Here is a tiny trained network, its code and every weight. The questions are about switching its units off for an input and a target symbol, where a switched-off unit gives its printed mean instead of its output.

import numpy as np


def w(rows, s, z=0):
    codes = np.array(rows[::2]) - 128.0
    scale = np.full(codes.shape[1], s)
    scale[-1] = z or s
    return codes * scale


def f(y):
    return y / 2 * (1 + np.tanh(0.7978845608 * (y + 0.044715 * y**3)))


def softmax(a):
    e = np.exp(a - a.max(-1, keepdims=True))
    return e / e.sum(-1, keepdims=True)


def log_softmax(a):
    a = a - a.max(-1, keepdims=True)
    return a - np.log(np.exp(a).sum(-1, keepdims=True))


def net(x, mask):
    ids = ['αεηλξσφψω'.index(c) for c in x.split()]
    T = len(ids)
    res = E[ids] + P[:T]
    u = 0
    for l in range(2):
        q, k, v = (res @ M[l].T for M in (Q, K, V))
        z = softmax(np.where(np.tri(T) > 0, q @ k.T / 3**0.5, -1e9)) @ v
        res = res + np.where(mask[u], z, O[l][:, -1]) @ O[l][:, :-1]
        u += 1
        y = f(res @ A[l][:, :-1].T + A[l][:, -1])
        res = res + np.where(mask[u : u + 12], y, B[l][:, -1]) @ B[l][:, :-1]
        u += 12
    return log_softmax(res[-1] @ U[:, :-1].T + U[:, -1])


Q, K, V, O, A, B = {}, {}, {}, {}, {}, {}
E = w([
[113,255,108],'α',
[100,190,152],'ε',
[188,161,180],'η',
[36,184,63],'λ',
[87,44,114],'ξ',
[236,91,104],'σ',
[62,140,160],'φ',
[112,204,153],'ψ',
[111,59,113],'ω',
],0.017)
P = w([
[158,4,110],'0',
[132,80,163],'1',
[140,92,180],'2',
[137,102,182],'3',
[134,110,187],'4',
[135,109,200],'5',
[136,122,182],'6',
[131,112,217],'7',
[149,122,175],'8',
],0.0034)
Q[0] = w([
[199,111,121],'L0H1',
[205,172,254],'L0H1',
[107,125,185],'L0H1',
],0.0095)
K[0] = w([
[31,56,123],'L0H1',
[80,182,255],'L0H1',
[198,120,219],'L0H1',
],0.0088)
V[0] = w([
[161,157,1],'L0H1',
[132,165,170],'L0H1',
[247,161,127],'L0H1',
],0.0054)
O[0] = w([
[114,32,233,47],'L0H1',
[157,139,3,183],'L0H1',
[76,232,225,3],'L0H1',
],0.0045,0.0015)
A[0] = w([
[162,89,104,162],'L0N1',
[41,153,136,151],'L0N2',
[113,77,80,83],'L0N3',
[144,99,166,167],'L0N4',
[207,115,97,145],'L0N5',
[105,69,101,129],'L0N6',
[114,183,136,161],'L0N7',
[201,122,46,112],'L0N8',
[170,98,248,254],'L0N9',
[153,128,142,178],'L0N10',
[140,91,182,106],'L0N11',
[178,117,117,175],'L0N12',
],0.017,0.0068)
B[0] = w([
[96,135,219,142],'L0N1',
[101,119,94,255],'L0N2',
[213,166,124,141],'L0N3',
[90,106,123,144],'L0N4',
[72,144,101,152],'L0N5',
[254,50,161,153],'L0N6',
[130,134,97,197],'L0N7',
[80,129,127,143],'L0N8',
[92,157,97,208],'L0N9',
[102,107,113,144],'L0N10',
[126,146,130,133],'L0N11',
[87,177,133,144],'L0N12',
],0.0098,0.01)
Q[1] = w([
[179,212,92],'L1H1',
[246,98,143],'L1H1',
[49,174,51],'L1H1',
],0.011)
K[1] = w([
[136,109,166],'L1H1',
[177,88,173],'L1H1',
[6,168,87],'L1H1',
],0.013)
V[1] = w([
[193,184,24],'L1H1',
[74,53,14],'L1H1',
[254,183,2],'L1H1',
],0.009)
O[1] = w([
[88,202,62,136],'L1H1',
[172,18,36,254],'L1H1',
[254,241,61,70],'L1H1',
],0.0081,0.0087)
A[1] = w([
[214,68,97,91],'L1N1',
[79,172,173,161],'L1N2',
[82,145,138,4],'L1N3',
[108,100,109,110],'L1N4',
[80,58,42,161],'L1N5',
[88,209,186,154],'L1N6',
[134,183,9,146],'L1N7',
[190,148,82,203],'L1N8',
[76,176,92,193],'L1N9',
[65,76,165,133],'L1N10',
[140,98,41,180],'L1N11',
[112,122,46,108],'L1N12',
],0.012,0.0028)
B[1] = w([
[169,189,56,158],'L1N1',
[128,97,61,142],'L1N2',
[128,255,111,142],'L1N3',
[192,91,175,163],'L1N4',
[175,140,110,254],'L1N5',
[61,79,71,136],'L1N6',
[95,139,233,225],'L1N7',
[83,124,244,164],'L1N8',
[128,84,136,176],'L1N9',
[157,114,128,197],'L1N10',
[123,140,86,202],'L1N11',
[188,221,112,198],'L1N12',
],0.007,0.025)
U = w([
[155,128,240,133],'α',
[153,114,178,117],'ε',
[60,139,73,82],'η',
[216,181,115,3],'λ',
[255,74,208,84],'ξ',
[133,18,221,162],'σ',
[193,87,23,254],'φ',
[150,114,195,108],'ψ',
[210,69,216,103],'ω',
],0.0063,0.0039)

Each question gives the input, a string of symbols that net reads in full, and the target symbol t.
The units are the heads (3 rows each of Q, K, V and O) and the neurons (one row each of A and B). Each row of codes is followed by its name. A weight is (code - 128) times the scale printed after its matrix; where a second scale follows, it is the last column's (O, A, B and U).
mask holds one flag per unit, layer by layer, with each layer's heads first. A switched-off unit (its flag False) gives its mean, the last column of its rows in O or B, instead of its output. The means were averaged over made-up inputs and are rounded, as every weight is.
A unit's drop is (log p(t) with every unit on - log p(t) with that unit switched off) / (log p(t) with every unit on - log p(t) with every unit switched off).
The circuit of an input: a set's keep is (log p(t) with only the set's units on - log p(t) with every unit switched off) / (log p(t) with every unit on - log p(t) with every unit switched off). Starting from the 12 units with the biggest drops (on a tie, the unit counted first), units are removed one at a time, each time the one whose removal leaves the highest keep (on an exact tie, the one counted first), for as long as the keep stays at least 0.8.
units of the circuit, in order: the units of the circuit, biggest drop first
most important unit: the unit with the biggest drop
k most important neurons: the k neurons with the biggest drops, biggest first
top k neurons in layer l: the k neurons of layer l with the biggest drops, biggest first
drop of u: that unit's drop, to one decimal
input φ φ σ φ λ λ φ η η, target φ: top neuron in layer 1 : (L1N7)
input φ φ φ ε α, target α: 3 most important neurons : (L1N7; L1N8; L0N6)
input φ φ η η λ φ λ φ, target λ: top 2 neurons in layer 0 : (L0N2; L0N1)
input φ η φ η λ α, target α: top 2 neurons in layer 0 : (L0N5; L0N9)
input φ ω ω φ ξ φ φ σ, target σ: 2 most important neurons : (L0N1; L0N8)
input α λ φ η λ λ, target λ: units of the circuit, in order : (L1H1; L1N12; L1N7)
input η σ φ φ φ φ φ φ η, target σ: 4 most important neurons : (L0N1; L0N8; L0N12; L0N5)
input φ λ φ φ η, target η: 2 most important neurons : (L0N9; L0N6)
input σ φ φ λ φ η φ φ, target φ: top 2 neurons in layer 0 : (L0N2; L0N7)
input φ η η φ α φ σ ξ α, target σ: top 3 neurons in layer 1 : (L1N12; L1N1; L1N11)
input ξ λ φ λ σ ψ σ α ψ, target σ: 2 most important neurons : (L0N1; L0N5)
input α ε σ η, target σ: top 4 neurons in layer 0 : (L0N1; L0N5; L0N8; L0N12)
input λ η φ φ α α ξ, target ξ: top 4 neurons in layer 0 : (L0N6; L0N1; L0N2; L0N7)
input φ α ξ η, target η: most important unit : L0N9
input φ φ φ, target φ: 3 most important neurons : (L1N7; L0N1; L1N8)
input φ λ φ λ φ ω σ, target σ: top 3 neurons in layer 0 : (L0N1; L0N5; L0N8)
input ξ φ φ φ φ σ φ φ φ, target σ: drop of L0N1 : 2.6
input η λ ψ λ α φ σ φ ε, target σ: drop of L1N8 : -0.1
input φ λ λ ξ, target ξ: drop of L0N1 : 0.4
input φ φ φ ε σ ξ ε, target σ: 3 most important neurons : (L0N1; L0N5; L0N8)
